Below is a small trained network, with its code and all its weights. Each question gives an input and a target symbol and asks what happens when units are switched off, that is, made to give their printed mean instead of their output.

import numpy as np


def w(rows, s, z=0):
    codes = np.array(rows[::2]) - 128.0
    scale = np.full(codes.shape[1], s)
    scale[-1] = z or s
    return codes * scale


def f(y):
    return np.maximum(y, 0)


def softmax(a):
    e = np.exp(a - a.max(-1, keepdims=True))
    return e / e.sum(-1, keepdims=True)


def log_softmax(a):
    a = a - a.max(-1, keepdims=True)
    return a - np.log(np.exp(a).sum(-1, keepdims=True))


def net(x, mask):
    ids = ['ΓΣΨΩζηλμτ'.index(c) for c in x.split()]
    T = len(ids)
    res = E[ids] + P[:T]
    u = 0
    for l in range(2):
        r = res
        for j in range(3):
            rows = slice(3 * j, 3 * j + 3)
            q, k, v = (r @ M[l][rows].T for M in (Q, K, V))
            z = softmax(np.where(np.tri(T) > 0, q @ k.T / 3**0.5, -1e9)) @ v
            o = O[l][rows]
            res = res + np.where(mask[u + j], z, o[:, -1]) @ o[:, :-1]
        u += 3
        y = f(res @ A[l][:, :-1].T + A[l][:, -1])
        res = res + np.where(mask[u : u + 4], y, B[l][:, -1]) @ B[l][:, :-1]
        u += 4
    return log_softmax(res[-1] @ U[:, :-1].T + U[:, -1])


Q, K, V, O, A, B = {}, {}, {}, {}, {}, {}
E = w([
[247,48,122,97,63,59,71,80],'Γ',
[233,179,163,119,58,198,32,121],'Σ',
[213,116,7,217,202,60,124,60],'Ψ',
[174,133,20,111,179,235,169,127],'Ω',
[91,227,41,236,61,110,22,102],'ζ',
[142,2,147,23,168,200,63,158],'η',
[53,134,175,137,36,245,43,71],'λ',
[102,176,220,133,240,39,235,248],'μ',
[46,130,14,113,169,25,8,192],'τ',
],0.0065)
P = w([
[104,188,156,69,118,98,132,82],'0',
[254,26,123,157,30,167,151,192],'1',
[92,195,167,98,146,82,109,70],'2',
[177,97,56,226,204,192,95,211],'3',
[87,188,172,88,150,74,113,63],'4',
[180,94,87,179,182,181,146,203],'5',
[91,192,178,99,139,69,120,60],'6',
[189,108,90,150,185,175,164,200],'7',
[86,184,183,83,144,68,120,55],'8',
[186,116,89,136,188,172,185,191],'9',
[78,187,184,87,136,67,126,65],'10',
],0.0056)
Q[0] = w([
[227,23,85,127,164,116,187,164],'0.h0',
[137,154,81,196,96,176,44,80],'0.h0',
[52,210,187,63,149,85,152,141],'0.h0',
[88,141,241,62,26,178,127,28],'0.h1',
[134,177,77,200,226,77,164,211],'0.h1',
[217,39,18,204,20,148,43,56],'0.h1',
[84,173,43,99,49,159,63,50],'0.h2',
[169,91,35,137,52,157,36,60],'0.h2',
[2,252,179,86,79,72,102,78],'0.h2',
],0.0055)
K[0] = w([
[181,48,92,228,126,166,138,154],'0.h0',
[119,181,113,66,107,137,88,65],'0.h0',
[72,169,208,82,208,61,201,211],'0.h0',
[38,98,225,152,48,230,44,75],'0.h1',
[176,193,116,137,206,27,236,196],'0.h1',
[228,109,2,232,54,105,52,41],'0.h1',
[72,106,16,142,27,227,18,59],'0.h2',
[223,49,13,147,90,191,32,66],'0.h2',
[14,205,192,151,44,105,36,121],'0.h2',
],0.0061)
V[0] = w([
[190,65,50,143,86,253,87,133],'0.h0',
[65,193,90,106,103,84,35,44],'0.h0',
[141,111,85,106,80,198,31,84],'0.h0',
[205,142,83,187,141,25,131,239],'0.h1',
[125,205,136,173,192,27,195,210],'0.h1',
[127,138,126,170,216,98,197,224],'0.h1',
[68,156,251,22,188,97,238,218],'0.h2',
[194,156,224,156,185,99,229,205],'0.h2',
[45,181,103,107,64,148,67,43],'0.h2',
],0.0045)
O[0] = w([
[157,64,97,195,145,222,130,237,43],'0.h0',
[55,106,79,180,48,82,36,66,81],'0.h0',
[99,53,102,197,75,159,70,218,40],'0.h0',
[144,118,90,176,107,75,125,255,188],'0.h1',
[73,137,103,205,86,91,124,203,250],'0.h1',
[50,127,96,193,110,131,146,230,226],'0.h1',
[65,104,187,186,102,119,134,207,252],'0.h2',
[134,111,162,185,73,138,145,203,242],'0.h2',
[96,204,117,77,192,95,130,19,68],'0.h2',
],0.0043,0.0036)
A[0] = w([
[10,252,206,167,238,2,185,166,157],'0.n0',
[12,248,204,72,91,181,78,29,88],'0.n1',
[191,130,227,92,46,76,149,129,255],'0.n2',
[72,80,107,164,59,196,95,157,118],'0.n3',
],0.006,0.0032)
B[0] = w([
[66,218,151,125,3,77,200,74,248],'0.n0',
[28,194,206,242,235,236,27,87,167],'0.n1',
[231,90,248,99,41,143,124,156,172],'0.n2',
[163,10,42,253,30,99,37,127,141],'0.n3',
],0.0053,0.014)
Q[1] = w([
[145,153,61,215,5,54,141,209],'1.h0',
[239,75,83,112,253,140,107,170],'1.h0',
[29,239,58,203,93,152,78,59],'1.h0',
[104,124,109,242,131,175,129,135],'1.h1',
[98,125,105,233,136,182,115,123],'1.h1',
[147,138,156,5,128,116,102,85],'1.h1',
[181,106,154,70,126,102,167,145],'1.h2',
[103,124,125,190,132,144,92,148],'1.h2',
[138,147,148,84,125,124,182,111],'1.h2',
],0.0048)
K[1] = w([
[125,168,18,167,64,82,145,134],'1.h0',
[253,50,68,109,210,172,116,91],'1.h0',
[8,228,94,153,155,100,78,90],'1.h0',
[194,44,57,19,239,236,17,39],'1.h1',
[198,38,122,46,229,231,31,66],'1.h1',
[128,127,214,214,68,113,188,188],'1.h1',
[172,98,229,80,40,67,217,226],'1.h2',
[146,135,48,22,223,189,37,22],'1.h2',
[55,183,198,229,40,81,223,190],'1.h2',
],0.0059)
V[1] = w([
[151,33,71,75,112,88,108,169],'1.h0',
[148,40,187,163,142,193,130,193],'1.h0',
[89,140,141,164,46,62,170,196],'1.h0',
[200,99,60,74,172,157,73,88],'1.h1',
[98,165,174,164,71,90,209,226],'1.h1',
[156,159,214,150,91,140,180,157],'1.h1',
[172,104,47,103,162,120,20,100],'1.h2',
[161,180,41,86,196,142,40,66],'1.h2',
[134,92,123,3,166,175,69,120],'1.h2',
],0.0045)
O[1] = w([
[58,102,136,105,39,81,56,86,22],'1.h0',
[19,110,231,169,152,201,104,5,83],'1.h0',
[155,39,80,195,142,124,51,148,255],'1.h0',
[162,127,73,113,115,197,162,53,34],'1.h1',
[73,166,186,142,128,112,87,214,187],'1.h1',
[136,183,216,189,144,115,124,199,191],'1.h1',
[157,144,186,189,115,33,52,236,18],'1.h2',
[157,181,137,208,166,86,94,241,47],'1.h2',
[78,122,206,140,198,111,71,206,45],'1.h2',
],0.0035,0.011)
A[1] = w([
[61,88,216,113,207,253,100,156,252],'1.n0',
[34,162,143,214,184,112,108,128,43],'1.n1',
[139,149,93,3,109,209,201,62,172],'1.n2',
[151,48,41,209,119,131,49,208,15],'1.n3',
],0.0058,0.0023)
B[1] = w([
[131,30,98,189,249,2,217,172,255],'1.n0',
[21,95,143,104,54,212,15,34,215],'1.n1',
[12,139,127,13,185,253,22,222,183],'1.n2',
[143,54,249,37,43,206,120,85,218],'1.n3',
],0.0056,0.006)
U = w([
[140,45,234,29,23,218,42,40,152],'Γ',
[246,154,210,214,159,142,98,243,223],'Σ',
[218,118,3,244,180,20,229,72,255],'Ψ',
[76,206,50,60,190,234,169,248,185],'Ω',
[126,230,108,172,69,217,76,56,28],'ζ',
[77,40,130,27,200,24,135,172,77],'η',
[54,98,155,168,162,153,147,51,13],'λ',
[118,157,207,86,78,79,163,39,55],'μ',
[40,118,77,90,130,59,36,163,97],'τ',
],0.0059,0.0046)

Each question gives the input, a string of symbols that net reads in full, and the target symbol t.
The units are the heads (3 rows each of Q, K, V and O) and the neurons (one row each of A and B). Each row of codes is followed by its name. A weight is (code - 128) times the scale printed after its matrix; where a second scale follows, it is the last column's (O, A, B and U).
mask holds one flag per unit, layer by layer, with each layer's heads first. A switched-off unit (its flag False) gives its mean, the last column of its rows in O or B, instead of its output. The means were averaged over made-up inputs and are rounded, as every weight is.
A unit's drop is (log p(t) with every unit on - log p(t) with that unit switched off) / (log p(t) with every unit on - log p(t) with every unit switched off).
The circuit of an input: a set's keep is (log p(t) with only the set's units on - log p(t) with every unit switched off) / (log p(t) with every unit on - log p(t) with every unit switched off). Starting from the 12 units with the biggest drops (on a tie, the unit counted first), units are removed one at a time, each time the one whose removal leaves the highest keep (on an exact tie, the one counted first), for as long as the keep stays at least 0.8.
circuit, biggest first: the units of the circuit, biggest drop first
unit that matters most: the unit with the biggest drop
k most important neurons: the k neurons with the biggest drops, biggest first
k most important neurons of layer l: the k neurons of layer l with the biggest drops, biggest first
which heads matter: for each layer, one digit per head in row order, 1 if its drop is at least 0.15 and else 0, layers parted by /
input μ μ λ λ Σ τ λ, target λ: 2 most important neurons of layer 1 => [1.n0; 1.n1]
input μ Γ Ψ λ ζ τ, target Γ: which heads matter => 100 / 000
input μ μ Σ λ μ λ, target Σ: which heads matter => 011 / 001
input Σ Σ μ μ Σ τ, target Γ: which heads matter => 000 / 000
input Σ τ λ ζ ζ, target ζ: 2 most important neurons => [0.n1; 1.n1]
input Ω μ μ μ λ μ μ Ψ, target Γ: circuit, biggest first => [1.n3; 0.h2; 0.n0; 1.n0]
input λ μ μ μ μ Ω λ μ μ λ, target Ψ: 3 most important neurons => [0.n0; 1.n0; 0.n1]
input λ μ Ψ Γ, target Γ: circuit, biggest first => [1.n3; 0.h0; 0.n0]
input Ω μ μ μ Ψ Ω μ μ λ η Σ, target Σ: unit that matters most => 0.n1
input Ψ Ω μ μ μ Ω μ ζ λ μ τ, target τ: 2 most important neurons of layer 1 => [1.n1; 1.n3]
input τ μ λ μ μ Σ, target Γ: 2 most important neurons => [1.n3; 0.n1]
input μ μ μ η, target Γ: which heads matter => 011 / 000
input Ψ μ Γ μ Σ μ, target Ψ: which heads matter => 111 / 011
input τ μ λ ζ μ Ω, target Γ: circuit, biggest first => [1.n3; 0.h0; 0.n3; 0.n0]
input μ Ψ μ λ ζ μ μ μ Ψ λ, target Σ: unit that matters most => 1.h2
input μ μ λ λ λ ζ, target Γ: which heads matter => 110 / 000
input τ ζ μ μ μ λ ζ Ψ μ μ, target Ω: 3 most important neurons => [1.n2; 0.n0; 0.n1]
input μ Γ μ μ λ Ω, target Γ: circuit, biggest first => [1.n3; 0.n3; 0.h0; 0.n0]
input μ Ψ λ λ η ζ, target Γ: which heads matter => 100 / 000
input μ λ τ λ ζ, target ζ: most important neuron of layer 1 => [1.n0]
input μ μ Ψ Σ, target Γ: circuit, biggest first => [1.n3; 0.h0; 0.n3; 0.n0]
input λ μ Ψ μ μ λ ζ λ, target Ψ: which heads matter => 111 / 111
input τ λ λ Γ, target Γ: which heads matter => 100 / 010
input μ Ψ μ η, target Γ: which heads matter => 100 / 010
